Here is a tiny trained network, its code and every weight. The questions are about switching its units off for an input and a target symbol, where a switched-off unit gives its printed mean instead of its output.

import numpy as np


def w(rows, s, z=0):
    codes = np.array(rows[::2]) - 128.0
    scale = np.full(codes.shape[1], s)
    scale[-1] = z or s
    return codes * scale


def f(y):
    return np.maximum(y, 0)


def softmax(a):
    e = np.exp(a - a.max(-1, keepdims=True))
    return e / e.sum(-1, keepdims=True)


def log_softmax(a):
    a = a - a.max(-1, keepdims=True)
    return a - np.log(np.exp(a).sum(-1, keepdims=True))


def net(x, mask):
    ids = ['ΛΣΨαβδεζηθμτφω'.index(c) for c in x.split()]
    T = len(ids)
    res = E[ids] + P[:T]
    r = res
    for j in range(3):
        rows = slice(2 * j, 2 * j + 2)
        q, k, v = (r @ M[0][rows].T for M in (Q, K, V))
        z = softmax(np.where(np.tri(T) > 0, q @ k.T / 2**0.5, -1e9)) @ v
        o = O[0][rows]
        res = res + np.where(mask[j], z, o[:, -1]) @ o[:, :-1]
    y = f(res @ A[0][:, :-1].T + A[0][:, -1])
    res = res + np.where(mask[3:19], y, B[0][:, -1]) @ B[0][:, :-1]
    return log_softmax(res[-1] @ U[:, :-1].T + U[:, -1])


Q, K, V, O, A, B = {}, {}, {}, {}, {}, {}
E = w([
[242,37,203,240],'Λ',
[133,167,241,164],'Σ',
[126,228,140,148],'Ψ',
[112,207,75,125],'α',
[97,167,207,128],'β',
[188,221,171,177],'δ',
[97,134,110,89],'ε',
[106,77,198,87],'ζ',
[75,174,157,128],'η',
[224,98,129,79],'θ',
[92,48,22,138],'μ',
[143,205,51,133],'τ',
[93,133,163,5],'φ',
[165,193,50,135],'ω',
],0.015)
P = w([
[136,247,148,184],'0',
[161,159,134,105],'1',
[164,157,129,106],'2',
[169,155,126,110],'3',
[169,155,127,112],'4',
[173,155,125,112],'5',
[170,157,130,113],'6',
],0.014)
Q[0] = w([
[181,208,103,209],'head 1',
[82,26,87,35],'head 1',
[77,4,138,24],'head 2',
[159,65,110,25],'head 2',
[178,50,71,218],'head 3',
[148,184,94,100],'head 3',
],0.016)
K[0] = w([
[79,217,126,115],'head 1',
[181,6,159,120],'head 1',
[191,93,123,56],'head 2',
[182,122,88,23],'head 2',
[204,63,132,89],'head 3',
[139,179,82,95],'head 3',
],0.021)
V[0] = w([
[24,79,173,49],'head 1',
[219,206,102,73],'head 1',
[186,178,246,203],'head 2',
[2,214,102,144],'head 2',
[184,102,124,110],'head 3',
[118,139,117,115],'head 3',
],0.017)
O[0] = w([
[29,175,149,91,44],'head 1',
[194,156,99,43,202],'head 1',
[93,224,62,205,252],'head 2',
[7,18,101,44,158],'head 2',
[88,185,117,111,124],'head 3',
[138,126,132,147,126],'head 3',
],0.013,0.029)
A[0] = w([
[185,138,161,122,163],'neuron 1',
[167,201,161,74,152],'neuron 2',
[187,171,147,7,104],'neuron 3',
[18,117,141,112,138],'neuron 4',
[141,83,228,250,132],'neuron 5',
[83,109,14,136,119],'neuron 6',
[72,42,138,76,106],'neuron 7',
[199,85,139,89,126],'neuron 8',
[125,107,81,168,129],'neuron 9',
[194,108,153,124,122],'neuron 10',
[146,118,77,117,254],'neuron 11',
[2,46,171,198,100],'neuron 12',
[176,98,100,102,179],'neuron 13',
[147,163,150,202,49],'neuron 14',
[91,87,135,125,91],'neuron 15',
[29,175,194,87,10],'neuron 16',
],0.0084,0.0072)
B[0] = w([
[46,107,133,130,183],'neuron 1',
[54,58,146,161,202],'neuron 2',
[134,169,77,196,171],'neuron 3',
[76,174,205,116,160],'neuron 4',
[64,172,143,127,154],'neuron 5',
[172,51,173,164,251],'neuron 6',
[181,157,11,154,181],'neuron 7',
[110,120,111,100,174],'neuron 8',
[109,71,128,103,197],'neuron 9',
[116,147,135,129,162],'neuron 10',
[62,214,238,106,233],'neuron 11',
[137,174,103,79,147],'neuron 12',
[149,166,208,123,189],'neuron 13',
[160,52,94,33,241],'neuron 14',
[119,127,66,125,143],'neuron 15',
[200,13,142,222,136],'neuron 16',
],0.011,0.027)
U = w([
[105,198,98,31,83],'Λ',
[163,49,91,68,173],'Σ',
[118,184,132,132,253],'Ψ',
[39,97,68,106,10],'α',
[152,144,38,189,67],'β',
[184,111,152,82,130],'δ',
[149,13,165,173,114],'ε',
[145,162,208,76,150],'ζ',
[118,63,90,253,20],'η',
[68,105,144,193,195],'θ',
[128,192,149,218,154],'μ',
[221,101,149,215,37],'τ',
[100,134,120,82,247],'φ',
[91,171,119,140,218],'ω',
],0.0072,0.0032)

Each question gives the input, a string of symbols that net reads in full, and the target symbol t.
The units are the heads (2 rows each of Q, K, V and O) and the neurons (one row each of A and B). Each row of codes is followed by its name. A weight is (code - 128) times the scale printed after its matrix; where a second scale follows, it is the last column's (O, A, B and U).
mask holds one flag per unit, heads first, then neurons. A switched-off unit (its flag False) gives its mean, the last column of its rows in O or B, instead of its output. The means were averaged over made-up inputs and are rounded, as every weight is.
A unit's drop is (log p(t) with every unit on - log p(t) with that unit switched off) / (log p(t) with every unit on - log p(t) with every unit switched off).
The circuit of an input: a set's keep is (log p(t) with only the set's units on - log p(t) with every unit switched off) / (log p(t) with every unit on - log p(t) with every unit switched off). Starting from the 12 units with the biggest drops (on a tie, the unit counted first), units are removed one at a time, each time the one whose removal leaves the highest keep (on an exact tie, the one counted first), for as long as the keep stays at least 0.8.
units of the circuit, in order: the units of the circuit, biggest drop first
most important unit: the unit with the biggest drop
k most important neurons: the k neurons with the biggest drops, biggest first
which heads matter: for each layer, one digit per head in row order, 1 if its drop is at least 0.15 and else 0, layers parted by /
input Λ Λ μ Λ ε α Λ, target β: most important unit : head 2
input Λ τ Ψ Λ δ, target β: units of the circuit, in order : (head 2; neuron 14)
input δ ζ ε δ β ζ η, target τ: which heads matter : 110
input Λ ζ Λ, target β: which heads matter : 010
input Ψ η Λ θ η ω, target ε: units of the circuit, in order : (neuron 6; head 2)
input θ Λ Ψ η Λ μ ζ, target ζ: units of the circuit, in order : (head 2; neuron 6)
input μ δ Λ, target Λ: 2 most important neurons : (neuron 6; neuron 8)
input Λ δ ζ, target ζ: units of the circuit, in order : (head 2; neuron 7)
input η α η, target α: which heads matter : 110
input ζ Λ η θ, target μ: units of the circuit, in order : (neuron 3; neuron 6; head 2)
input Ψ ε η ζ τ, target ε: units of the circuit, in order : (neuron 6; head 2)
input η α θ τ Ψ Λ ε, target ζ: which heads matter : 111
input Λ Λ α, target β: which heads matter : 010
input Ψ θ η η Σ, target ε: units of the circuit, in order : (head 2; neuron 6; head 3)
input τ φ θ α, target δ: which heads matter : 110
input ζ ζ δ, target μ: 2 most important neurons : (neuron 14; neuron 3)
input Ψ θ Ψ δ α δ, target ε: which heads matter : 010
input ζ ε Ψ Λ Ψ δ Λ, target μ: which heads matter : 101
input Λ η δ, target β: units of the circuit, in order : (neuron 14; head 2)
input η β η Λ Λ, target α: most important neuron : (neuron 12)
input α δ Λ ζ Λ Ψ, target Σ: most important neuron : (neuron 7)
input μ μ α η ω α, target Λ: 3 most important neurons : (neuron 6; neuron 8; neuron 13)
input α α ω ε μ Ψ Σ, target Σ: units of the circuit, in order : (head 2; head 1)
input ζ Λ Ψ α β, target μ: which heads matter : 100
input ω η Ψ, target ζ: 4 most important neurons : (neuron 13; neuron 11; neuron 14; neuron 7)
input α Λ Ψ β Ψ Λ, target Σ: 2 most important neurons : (neuron 7; neuron 6)
input ζ η α Λ ω, target μ: most important unit : neuron 14
input τ τ Ψ α τ, target δ: 2 most important neurons : (neuron 13; neuron 11)
input Λ ζ ζ β, target β: 2 most important neurons : (neuron 14; neuron 11)
